Here is a tiny trained network, its code and every weight. The questions are about switching its units off for an input and a class, where a switched-off unit gives its printed mean instead of its output.

import numpy as np


def w(rows, s, z=0):
    codes = np.array(rows[::2]) - 128.0
    scale = np.full(codes.shape[1], s)
    scale[-1] = z or s
    return codes * scale


def norm(h):
    return h / np.sqrt((h * h).mean(-1, keepdims=True) + 1e-5)


def f(y):
    return np.maximum(y, 0)


def log_softmax(a):
    a = a - a.max(-1, keepdims=True)
    return a - np.log(np.exp(a).sum(-1, keepdims=True))


def net(x, mask):
    res = np.array(x, float).reshape(1, 3) / 4 @ E
    u = 0
    for l in range(4):
        y = f(norm(res) @ A[l][:, :-1].T + A[l][:, -1])
        res = res + np.where(mask[u : u + 10], y, B[l][:, -1]) @ B[l][:, :-1]
        u += 10
    return log_softmax(norm(res)[-1] @ U[:, :-1].T + U[:, -1])


A, B = {}, {}
E = w([
[156,116,181,62,45,105,130,123],'x0',
[101,204,140,74,126,171,183,128],'x1',
[89,139,125,115,91,127,59,3],'x2',
],0.006)
A[0] = w([
[136,162,5,155,149,109,121,183,24],'0.n1',
[50,152,165,105,137,160,148,52,70],'0.n2',
[122,92,97,221,99,160,84,23,107],'0.n3',
[162,51,100,160,108,56,89,135,211],'0.n4',
[110,196,227,135,151,222,221,169,91],'0.n5',
[86,46,202,95,142,89,151,171,94],'0.n6',
[188,147,196,83,2,106,93,170,143],'0.n7',
[196,98,134,153,187,91,137,183,69],'0.n8',
[98,214,97,121,147,203,208,102,53],'0.n9',
[82,195,136,210,53,203,115,121,1],'0.n10',
],0.0049,0.0031)
B[0] = w([
[147,137,149,58,120,138,173,164,174],'0.n1',
[111,111,52,121,165,56,171,103,184],'0.n2',
[89,160,187,191,156,122,229,176,242],'0.n3',
[140,100,80,163,189,63,55,156,252],'0.n4',
[127,144,176,206,93,145,90,104,237],'0.n5',
[189,157,105,204,149,138,162,135,168],'0.n6',
[184,72,195,127,142,193,190,43,220],'0.n7',
[77,147,90,3,130,139,144,133,205],'0.n8',
[130,94,119,46,161,208,94,225,207],'0.n9',
[80,130,59,140,76,58,114,120,143],'0.n10',
],0.0053,0.0044)
A[1] = w([
[124,96,156,173,138,76,66,66,26],'1.n1',
[226,85,100,160,122,122,131,208,112],'1.n2',
[93,161,127,31,111,136,135,121,97],'1.n3',
[121,254,135,119,107,174,140,78,48],'1.n4',
[139,126,110,160,162,52,91,157,183],'1.n5',
[225,27,134,165,100,64,101,135,102],'1.n6',
[178,80,211,141,133,55,107,121,161],'1.n7',
[157,76,131,155,142,192,44,202,5],'1.n8',
[130,113,106,165,120,63,176,187,96],'1.n9',
[85,208,59,96,148,85,133,188,59],'1.n10',
],0.0059,0.0015)
B[1] = w([
[125,155,146,116,27,163,110,197,204],'1.n1',
[141,116,59,111,157,132,130,2,254],'1.n2',
[170,99,96,191,154,127,177,58,171],'1.n3',
[141,66,94,145,170,102,129,159,191],'1.n4',
[149,75,126,197,82,200,145,94,238],'1.n5',
[75,239,146,47,154,193,183,115,244],'1.n6',
[112,189,165,29,155,111,155,196,222],'1.n7',
[163,168,98,9,150,183,179,134,200],'1.n8',
[148,123,125,171,106,125,101,63,212],'1.n9',
[138,96,107,55,86,34,69,155,226],'1.n10',
],0.0054,0.0042)
A[2] = w([
[157,92,152,156,116,146,195,94,33],'2.n1',
[85,154,231,80,32,125,158,179,57],'2.n2',
[48,168,98,162,135,100,104,115,226],'2.n3',
[120,8,33,118,175,61,90,107,7],'2.n4',
[45,177,200,89,131,160,158,104,229],'2.n5',
[68,137,156,77,153,93,144,71,182],'2.n6',
[132,194,161,166,62,162,70,175,66],'2.n7',
[125,146,142,206,91,125,67,130,17],'2.n8',
[114,2,114,158,65,101,145,39,133],'2.n9',
[152,162,178,230,126,139,167,149,121],'2.n10',
],0.0067,0.0013)
B[2] = w([
[176,89,131,139,146,152,119,100,171],'2.n1',
[54,154,95,208,95,99,31,188,202],'2.n2',
[205,48,187,192,49,230,115,154,203],'2.n3',
[78,204,152,162,58,95,5,175,254],'2.n4',
[108,102,85,173,144,60,29,183,233],'2.n5',
[75,166,39,87,116,77,120,160,195],'2.n6',
[79,171,134,60,173,102,134,109,156],'2.n7',
[206,58,178,135,150,159,217,48,159],'2.n8',
[163,199,170,54,236,115,201,162,185],'2.n9',
[253,43,168,188,123,110,148,111,181],'2.n10',
],0.0048,0.0052)
A[3] = w([
[254,77,109,128,178,76,127,155,93],'3.n1',
[110,156,87,170,104,160,132,177,91],'3.n2',
[158,139,120,26,176,88,151,94,68],'3.n3',
[98,151,23,169,111,100,37,137,152],'3.n4',
[174,58,204,172,107,181,143,129,90],'3.n5',
[165,141,188,116,173,113,158,86,58],'3.n6',
[160,61,173,203,130,118,134,86,52],'3.n7',
[130,147,92,103,170,152,126,116,181],'3.n8',
[146,111,170,107,133,196,113,207,228],'3.n9',
[118,157,129,31,209,127,195,73,7],'3.n10',
],0.0069,0.0013)
B[3] = w([
[52,133,162,99,83,49,8,101,199],'3.n1',
[85,127,100,41,111,120,136,123,181],'3.n2',
[130,121,73,183,229,205,217,151,182],'3.n3',
[101,166,215,85,17,62,64,134,254],'3.n4',
[217,1,202,217,42,100,160,45,199],'3.n5',
[87,179,44,101,136,153,65,194,157],'3.n6',
[140,115,107,119,128,132,243,128,185],'3.n7',
[110,153,225,162,182,121,139,69,180],'3.n8',
[156,102,95,190,143,110,181,35,200],'3.n9',
[127,111,70,102,185,238,161,199,184],'3.n10',
],0.005,0.0075)
U = w([
[34,180,142,72,60,54,7,148,155],'0',
[107,145,72,60,241,213,212,137,200],'1',
[192,2,190,212,65,125,179,56,1],'2',
],0.0088,0.00088)

Each question gives the input, the list of numbers given to net, and the class t.
The units are the neurons (one row each of A and B). Each row of codes is followed by its name. A weight is (code - 128) times the scale printed after its matrix; where a second scale follows, it is the last column's (A, B and U).
mask holds one flag per neuron, layer by layer. A switched-off neuron (its flag False) gives its mean, the last column of its row in B, instead of its output. The means were averaged over made-up inputs and are rounded, as every weight is.
A unit's drop is (log p(t) with every unit on - log p(t) with that unit switched off) / (log p(t) with every unit on - log p(t) with every unit switched off).
unit that matters most: the unit with the biggest drop
top k neurons: the k neurons with the biggest drops, biggest first
top k neurons in layer l: the k neurons of layer l with the biggest drops, biggest first
drop when u is switched off: that unit's drop, to one decimal
input [-3,-7,-5], class 0: top neuron => [2.n4]
input [2,7,0], class 2: top 4 neurons => [1.n3 0.n5 1.n2 0.n8]
input [1,5,4], class 1: top 2 neurons => [2.n9 1.n3]
input [-1,-6,-7], class 0: top 2 neurons => [0.n7 0.n8]
input [1,-7,-3], class 1: top 2 neurons in layer 1 => [1.n6 1.n8]
input [-7,-5,0], class 0: top 4 neurons => [0.n5 0.n7 2.n4 0.n1]
input [8,1,7], class 1: top 2 neurons in layer 0 => [0.n7 0.n5]
input [6,2,0], class 2: top 3 neurons => [0.n7 1.n2 0.n4]
input [-3,-6,0], class 0: top 2 neurons => [0.n4 0.n5]
input [0,-6,0], class 0: top 4 neurons => [0.n7 0.n5 1.n2 0.n8]
input [0,-7,-7], class 0: top 4 neurons => [0.n7 0.n4 0.n8 2.n4]
input [-2,-3,-6], class 0: top 2 neurons => [0.n8 2.n4]
input [-1,1,0], class 1: top 2 neurons => [0.n9 1.n8]
input [2,-8,-4], class 1: unit that matters most => 1.n6
input [-2,-7,-4], class 0: top 2 neurons => [0.n7 0.n4]
input [2,3,7], class 1: drop when 2.n9 is switched off => 1.4
input [2,4,-7], class 2: drop when 0.n5 is switched off => 0.1
input [3,3,-1], class 2: drop when 2.n10 is switched off => 0.0
